R: [-12.2  -0.7  11.9   8.6  19.5 -47.9  34.8  17.7  -1.7]
U: [ -9.3  25.5  -6.7  -6.0 -34.1   6.8   2.5   9.1  -1.5]
C: [-47.6  15.0   9.7  21.2  37.0   9.6  14.2  69.6   8.7]
H: [-12.2 -47.9  -1.7   8.7  34.8  17.7  11.9  -0.7  19.5]
A: [ 55.2  32.8  11.6   3.3   3.5 -11.1  24.2  -1.0  44.9]
J: [ -1.7 -47.9  -0.6  11.9 -12.2   8.7  19.5  34.8  17.7]
Y: [  1.8 -42.0 -42.5 -73.7 -30.5 -21.8  81.4 -23.8 -31.2]
order: [  3.5 -11.1  24.2  -1.0  44.9  55.2  32.8  11.6   3.3] -> A
order: [-12.2  17.7  11.9   8.7  -1.7 -47.9  19.5  -0.6  34.8] -> J
order: [ 17.7 -12.2  11.9  19.5  -0.6  -1.7   8.7 -47.9  34.8] -> J
order: [ -1.7  17.7  34.8 -47.9  19.5   8.6  11.9  -0.7 -12.2] -> R
order: [ 19.5  -0.7  11.9  17.7  34.8   8.7  -1.7 -47.9 -12.2] -> H

L: [  9.5 -61.9  14.2 -20.8  13.0 -18.7 -14.5 -33.4 -20.1 -18.7  -2.4  -6.8
  17.4 -38.6   1.1  62.7  -3.5  -5.9 -63.2  28.4  -9.7 -16.9  17.5   4.7
  59.3  25.8   9.6 -14.7  14.5]
V: [-14.5   9.6 -61.9 -14.7  14.5  -3.5   1.1 -16.9 -18.7 -20.8  17.5  -5.9
  13.0   4.6  17.4 -20.1   9.5 -38.6  -9.7 -18.7  62.7 -33.4  -2.3  28.4
 -63.2  14.2  59.3  25.8  -6.8]
G: [-14.5 -33.4  14.2  25.8  17.5  17.4   1.1  59.3  -9.7  14.5  -2.3  -6.8
 -16.9  62.7 -20.1 -18.7 -18.7   9.6  28.4   4.5 -38.6 -20.8 -63.2   9.5
  13.0 -61.9  -5.9 -14.7  -3.5]
order: [-63.2 -20.1 -18.7   4.7 -14.5  -2.4  59.3   9.5  28.4  -5.9 -20.8  25.8
 -38.6  14.2 -14.7 -61.9  13.0  17.5   1.1  14.5   9.6  62.7 -16.9  -3.5
 -18.7 -33.4  -6.8  -9.7  17.4] -> L
order: [-18.7  -5.9  14.2 -14.7 -33.4 -14.5  17.5  59.3  28.4  62.7  17.4  -3.5
 -63.2  -2.3 -18.7  14.5   1.1  13.0  -9.7   4.6   9.6 -16.9   9.5 -20.8
  25.8 -38.6 -61.9  -6.8 -20.1] -> V
order: [ -3.5 -14.7  -5.9 -61.9  13.0   9.5 -63.2 -20.8 -38.6   4.5  28.4   9.6
 -18.7 -18.7 -20.1  62.7 -16.9  -6.8  -2.3  14.5  -9.7  59.3   1.1  17.4
  17.5  25.8  14.2 -33.4 -14.5] -> G
order: [  1.1   4.7 -18.7 -14.7 -16.9   9.6  14.2  -5.9  13.0  14.5  17.4 -61.9
 -33.4  -2.4  17.5   9.5 -20.8  -6.8 -20.1 -18.7 -14.5  59.3 -63.2  -9.7
  28.4  25.8  62.7  -3.5 -38.6] -> L
order: [-16.9  25.8  -5.9 -63.2 -18.7   9.5 -38.6  -9.7  14.2 -20.8 -14.5  13.0
   9.6 -33.4  -2.3  17.5   4.5 -14.7  14.5  62.7  -6.8  -3.5   1.1  17.4
  59.3 -61.9  28.4 -18.7 -20.1] -> G
order: [ -6.8  25.8  59.3  14.2 -63.2  28.4  -2.3 -33.4  62.7 -18.7  -9.7 -38.6
   9.5 -20.1  17.4   4.6  13.0  -5.9  17.5 -20.8 -18.7 -16.9   1.1  -3.5
  14.5 -14.7 -61.9   9.6 -14.5] -> V
order: [ 13.0  62.7  -2.3  14.2 -14.7 -61.9  -6.8  17.4  -5.9 -33.4 -38.6   9.5
  -9.7 -63.2  17.5  28.4 -20.1   9.6 -14.5 -18.7 -16.9  -3.5   1.1 -18.7
  25.8  59.3   4.6  14.5 -20.8] -> V

